Below is a small trained network, with its code and all its weights. Each question gives an input and a class and asks what happens when units are switched off, that is, made to give their printed mean instead of their output.

import numpy as np


def w(rows, s, z=0):
    codes = np.array(rows[::2]) - 128.0
    scale = np.full(codes.shape[1], s)
    scale[-1] = z or s
    return codes * scale


def norm(h):
    return h / np.sqrt((h * h).mean(-1, keepdims=True) + 1e-5)


def f(y):
    return y / 2 * (1 + np.tanh(0.7978845608 * (y + 0.044715 * y**3)))


def log_softmax(a):
    a = a - a.max(-1, keepdims=True)
    return a - np.log(np.exp(a).sum(-1, keepdims=True))


def net(x, mask):
    res = np.array(x, float).reshape(1, 2) / 4 @ E
    u = 0
    for l in range(3):
        y = f(norm(res) @ A[l][:, :-1].T + A[l][:, -1])
        res = res + np.where(mask[u : u + 7], y, B[l][:, -1]) @ B[l][:, :-1]
        u += 7
    return log_softmax(norm(res)[-1] @ U[:, :-1].T + U[:, -1])


A, B = {}, {}
E = w([
[115,83,175,2,213,214,119],'x0',
[240,124,56,151,207,159,136],'x1',
],0.006)
A[0] = w([
[141,30,63,210,87,15,155,125],'0.n1',
[167,195,10,140,254,119,154,1],'0.n2',
[17,90,80,177,141,62,181,127],'0.n3',
[157,117,114,180,115,136,172,157],'0.n4',
[131,63,108,137,150,198,19,94],'0.n5',
[191,29,97,126,219,15,162,124],'0.n6',
[111,134,159,63,144,220,19,160],'0.n7',
],0.0047,0.0017)
B[0] = w([
[144,104,176,168,131,239,32,226],'0.n1',
[96,178,142,56,119,115,184,224],'0.n2',
[91,207,77,116,225,194,198,170],'0.n3',
[47,72,123,172,143,100,34,154],'0.n4',
[67,146,186,150,1,155,91,161],'0.n5',
[83,186,108,133,133,104,164,182],'0.n6',
[201,140,174,209,221,148,138,251],'0.n7',
],0.0055,0.0032)
A[1] = w([
[66,169,96,112,116,186,129,97],'1.n1',
[52,72,170,89,67,132,90,7],'1.n2',
[140,100,104,150,165,147,49,26],'1.n3',
[66,94,174,140,92,106,126,82],'1.n4',
[110,173,174,142,201,152,172,49],'1.n5',
[95,19,97,17,171,155,80,102],'1.n6',
[234,141,2,102,129,144,137,53],'1.n7',
],0.0065,0.0012)
B[1] = w([
[162,149,221,86,177,37,82,173],'1.n1',
[149,120,75,145,124,107,240,194],'1.n2',
[133,211,228,46,96,53,183,155],'1.n3',
[254,70,51,96,58,212,215,182],'1.n4',
[97,224,179,130,15,138,133,251],'1.n5',
[174,93,69,194,127,214,91,226],'1.n6',
[136,14,28,79,107,77,131,223],'1.n7',
],0.0069,0.0032)
A[2] = w([
[176,75,171,107,169,132,160,131],'2.n1',
[148,130,78,61,111,116,108,173],'2.n2',
[125,139,208,109,2,100,201,166],'2.n3',
[80,66,93,166,195,130,149,35],'2.n4',
[127,140,88,221,97,107,101,36],'2.n5',
[125,92,30,82,96,136,231,184],'2.n6',
[124,141,84,217,121,120,113,6],'2.n7',
],0.008,0.0018)
B[2] = w([
[129,160,105,181,67,128,91,161],'2.n1',
[99,119,183,153,76,84,78,156],'2.n2',
[135,110,105,125,164,64,77,255],'2.n3',
[32,137,179,66,159,62,103,119],'2.n4',
[140,122,130,103,165,254,128,173],'2.n5',
[85,52,112,93,68,100,177,245],'2.n6',
[172,178,191,117,93,190,135,156],'2.n7',
],0.0092,0.0064)
U = w([
[169,153,144,158,117,221,137,193],'0',
[119,62,79,100,67,53,165,182],'1',
[122,200,173,135,161,9,89,128],'2',
[73,180,115,119,165,99,193,1],'3',
],0.015,0.004)

Each question gives the input, the list of numbers given to net, and the class t.
The units are the neurons (one row each of A and B). Each row of codes is followed by its name. A weight is (code - 128) times the scale printed after its matrix; where a second scale follows, it is the last column's (A, B and U).
mask holds one flag per neuron, layer by layer. A switched-off neuron (its flag False) gives its mean, the last column of its row in B, instead of its output. The means were averaged over made-up inputs and are rounded, as every weight is.
A unit's drop is (log p(t) with every unit on - log p(t) with that unit switched off) / (log p(t) with every unit on - log p(t) with every unit switched off).
The circuit of an input: a set's keep is (log p(t) with only the set's units on - log p(t) with every unit switched off) / (log p(t) with every unit on - log p(t) with every unit switched off). Starting from the 12 units with the biggest drops (on a tie, the unit counted first), units are removed one at a time, each time the one whose removal leaves the highest keep (on an exact tie, the one counted first), for as long as the keep stays at least 0.8.
units of the circuit, in order: the units of the circuit, biggest drop first
unit that matters most: the unit with the biggest drop
k most important neurons: the k neurons with the biggest drops, biggest first
top k neurons in layer l: the k neurons of layer l with the biggest drops, biggest first
drop of u: that unit's drop, to one decimal
input [-7,7], class 0: unit that matters most : 0.n1
input [3,-1], class 2: 4 most important neurons : [0.n7 1.n5 2.n5 0.n1]
input [5,6], class 1: 3 most important neurons : [1.n7 0.n1 2.n5]
input [-6,6], class 0: 2 most important neurons : [0.n1 2.n5]
input [3,4], class 1: 2 most important neurons : [0.n1 1.n7]
input [-2,3], class 2: top 2 neurons in layer 0 : [0.n4 0.n1]
input [3,2], class 2: top 3 neurons in layer 0 : [0.n7 0.n5 0.n1]
input [-6,-6], class 0: top 2 neurons in layer 1 : [1.n7 1.n3]
input [3,0], class 2: 2 most important neurons : [0.n7 1.n5]
input [5,-3], class 0: 2 most important neurons : [0.n7 1.n6]
input [-5,4], class 0: drop of 0.n1 : 2.4
input [-7,-6], class 0: drop of 2.n5 : 0.1
input [1,8], class 1: drop of 2.n5 : 0.0
input [4,8], class 1: units of the circuit, in order : [1.n7]
